Below is a small trained network, with its code and all its weights. Each question gives an input and a target symbol and asks what happens when units are switched off, that is, made to give their printed mean instead of their output.

import numpy as np


def w(rows, s, z=0):
    codes = np.array(rows[::2]) - 128.0
    scale = np.full(codes.shape[1], s)
    scale[-1] = z or s
    return codes * scale


def norm(h):
    return h / np.sqrt((h * h).mean(-1, keepdims=True) + 1e-5)


def f(y):
    return np.maximum(y, 0)


def softmax(a):
    e = np.exp(a - a.max(-1, keepdims=True))
    return e / e.sum(-1, keepdims=True)


def log_softmax(a):
    a = a - a.max(-1, keepdims=True)
    return a - np.log(np.exp(a).sum(-1, keepdims=True))


def net(x, mask):
    ids = ['ΔΘΨΩζλπτφ'.index(c) for c in x.split()]
    T = len(ids)
    res = E[ids] + P[:T]
    u = 0
    for l in range(2):
        q, k, v = (norm(res) @ M[l].T for M in (Q, K, V))
        z = softmax(np.where(np.tri(T) > 0, q @ k.T / 2**0.5, -1e9)) @ v
        res = res + np.where(mask[u], z, O[l][:, -1]) @ O[l][:, :-1]
        u += 1
        y = f(norm(res) @ A[l][:, :-1].T + A[l][:, -1])
        res = res + np.where(mask[u : u + 4], y, B[l][:, -1]) @ B[l][:, :-1]
        u += 4
    return log_softmax(norm(res)[-1] @ U[:, :-1].T + U[:, -1])


Q, K, V, O, A, B = {}, {}, {}, {}, {}, {}
E = w([
[68,112,119,120,73,76],'Δ',
[243,112,122,238,231,112],'Θ',
[46,104,24,207,123,92],'Ψ',
[74,166,1,181,48,101],'Ω',
[28,105,106,195,139,49],'ζ',
[166,247,169,38,100,112],'λ',
[72,52,151,227,233,51],'π',
[123,147,156,172,82,63],'τ',
[174,116,211,198,167,54],'φ',
],0.0084)
P = w([
[116,95,148,130,119,180],'0',
[180,133,42,89,171,77],'1',
[79,250,166,188,172,172],'2',
[166,118,47,93,163,69],'3',
[33,230,169,158,173,145],'4',
[170,120,47,103,164,67],'5',
[17,208,166,104,107,99],'6',
[164,109,48,112,159,64],'7',
[9,205,192,90,92,49],'8',
[172,108,55,115,169,58],'9',
[15,198,205,81,85,23],'10',
],0.013)
Q[0] = w([
[110,77,4,190,85,79],'0.h0',
[161,100,82,146,203,62],'0.h0',
],0.014)
K[0] = w([
[86,75,92,245,27,112],'0.h0',
[135,11,165,252,95,130],'0.h0',
],0.011)
V[0] = w([
[222,117,7,153,126,255],'0.h0',
[187,180,171,192,25,76],'0.h0',
],0.0066)
O[0] = w([
[58,91,238,48,103,36,4],'0.h0',
[130,207,205,254,95,120,121],'0.h0',
],0.0089,0.0031)
A[0] = w([
[50,8,254,131,53,190,253],'0.n0',
[187,188,133,37,51,36,195],'0.n1',
[212,30,86,175,127,55,114],'0.n2',
[28,213,130,153,223,148,234],'0.n3',
],0.0065,0.0041)
B[0] = w([
[167,96,96,254,154,182,154],'0.n0',
[63,100,112,167,195,16,196],'0.n1',
[119,184,142,62,158,75,184],'0.n2',
[146,177,172,140,13,6,254],'0.n3',
],0.0092,0.0085)
Q[1] = w([
[130,185,148,254,57,124],'1.h0',
[212,65,44,240,205,54],'1.h0',
],0.0091)
K[1] = w([
[88,143,111,165,42,69],'1.h0',
[113,35,159,250,113,206],'1.h0',
],0.012)
V[1] = w([
[2,182,115,212,90,71],'1.h0',
[83,11,116,170,13,229],'1.h0',
],0.0069)
O[1] = w([
[50,48,144,100,223,247,248],'1.h0',
[178,245,175,112,41,200,133],'1.h0',
],0.011)
A[1] = w([
[177,107,116,67,111,89,24],'1.n0',
[113,130,164,250,120,214,252],'1.n1',
[86,104,167,137,164,100,125],'1.n2',
[116,137,115,53,129,117,53],'1.n3',
],0.017,0.0041)
B[1] = w([
[139,60,127,136,95,137,145],'1.n0',
[118,68,166,248,111,133,238],'1.n1',
[93,159,144,122,96,138,254],'1.n2',
[147,99,156,147,135,175,160],'1.n3',
],0.019,0.012)
U = w([
[184,226,115,115,84,138,233],'Δ',
[101,119,137,86,74,18,89],'Θ',
[176,76,197,61,79,171,76],'Ψ',
[58,211,212,116,116,181,43],'Ω',
[141,164,89,127,198,250,150],'ζ',
[62,91,80,85,251,101,6],'λ',
[185,45,56,118,132,92,219],'π',
[138,102,137,249,142,168,172],'τ',
[164,182,40,181,218,51,54],'φ',
],0.011,0.0021)

Each question gives the input, a string of symbols that net reads in full, and the target symbol t.
The units are the heads (2 rows each of Q, K, V and O) and the neurons (one row each of A and B). Each row of codes is followed by its name. A weight is (code - 128) times the scale printed after its matrix; where a second scale follows, it is the last column's (O, A, B and U).
mask holds one flag per unit, layer by layer, with each layer's heads first. A switched-off unit (its flag False) gives its mean, the last column of its rows in O or B, instead of its output. The means were averaged over made-up inputs and are rounded, as every weight is.
A unit's drop is (log p(t) with every unit on - log p(t) with that unit switched off) / (log p(t) with every unit on - log p(t) with every unit switched off).
The circuit of an input: a set's keep is (log p(t) with only the set's units on - log p(t) with every unit switched off) / (log p(t) with every unit on - log p(t) with every unit switched off). Starting from all 10 units, units are removed one at a time, each time the one whose removal leaves the highest keep (on an exact tie, the one counted first), for as long as the keep stays at least 0.8.
circuit, biggest first: the units of the circuit, biggest drop first
most important unit: the unit with the biggest drop
k most important neurons: the k neurons with the biggest drops, biggest first
k most important neurons of layer l: the k neurons of layer l with the biggest drops, biggest first
drop when u is switched off: that unit's drop, to one decimal
input ζ λ π Θ Δ π, target ζ: 3 most important neurons of layer 0	[0.n1, 0.n2, 0.n3]
input Ω λ λ Θ Θ, target Ω: 3 most important neurons	[0.n3, 0.n0, 1.n2]
input π φ Ω φ, target π: circuit, biggest first	[0.h0, 1.h0, 1.n0, 1.n1]
input π ζ φ π ζ λ Θ ζ Ψ Ω, target π: 2 most important neurons of layer 1	[1.n0, 1.n1]
input λ Ψ π Θ, target λ: circuit, biggest first	[1.n1]
input Θ ζ Δ λ Ψ Δ φ τ, target Θ: circuit, biggest first	[0.h0, 1.n1]
input λ λ λ τ, target λ: circuit, biggest first	[1.n1, 0.n3]
input Ω Θ λ ζ, target Ω: 2 most important neurons	[0.n0, 1.n1]
input Θ Θ Δ ζ Ψ π, target Θ: circuit, biggest first	[1.h0, 0.h0, 1.n1, 0.n0]
input ζ Ω ζ λ, target ζ: circuit, biggest first	[1.n1, 0.h0, 1.n3]
input Ω Θ ζ φ τ Δ Ω τ, target Ω: 2 most important neurons of layer 1	[1.n1, 1.n2]
input Ω τ λ Ω λ Ψ π Θ, target Ω: circuit, biggest first	[0.h0, 0.n0, 1.h0, 1.n1]
input π Ω Δ λ λ τ, target π: 2 most important neurons	[1.n0, 1.n1]
input λ Δ Ω Ω φ Ψ ζ Ψ, target λ: most important unit	1.n1
input Ψ ζ Θ λ Ω Ω λ ζ, target Ψ: 4 most important neurons	[0.n0, 1.n3, 1.n1, 0.n3]
input ζ Ψ τ Ψ, target ζ: 2 most important neurons	[1.n1, 0.n1]
input Ω ζ π ζ τ λ, target Ω: 2 most important neurons	[0.n0, 0.n1]
input Δ λ Ψ ζ ζ Θ ζ Δ Ω Ψ, target Δ: 2 most important neurons	[1.n1, 0.n1]
input Ψ Θ ζ Θ τ π, target Ψ: 2 most important neurons	[0.n0, 1.n1]
input π λ φ Δ Ω Δ, target π: most important neuron	[1.n1]
input Ψ λ ζ τ λ ζ τ τ Ψ τ, target Ψ: 2 most important neurons	[0.n0, 1.n3]
input π Δ Δ ζ Ψ π λ Θ Ω Θ, target π: 2 most important neurons	[1.n0, 0.n1]
input ζ λ Ψ Δ Ψ τ ζ Ψ ζ ζ, target ζ: 2 most important neurons	[1.n1, 0.n1]
input φ Θ Θ Δ π λ, target φ: 2 most important neurons	[1.n1, 1.n2]
input Θ Ψ φ ζ, target Θ: 2 most important neurons	[1.n1, 0.n0]
input π π τ Δ Ω τ φ λ, target π: 2 most important neurons of layer 1	[1.n0, 1.n1]
input ζ λ Δ Δ Ω π, target ζ: 2 most important neurons of layer 0	[0.n1, 0.n2]
input φ λ Θ λ Ω τ ζ Ω λ, target Θ: circuit, biggest first	[1.h0]
input Θ Δ φ λ Δ Ψ Ψ Ψ, target Θ: drop when 1.h0 is switched off	0.6
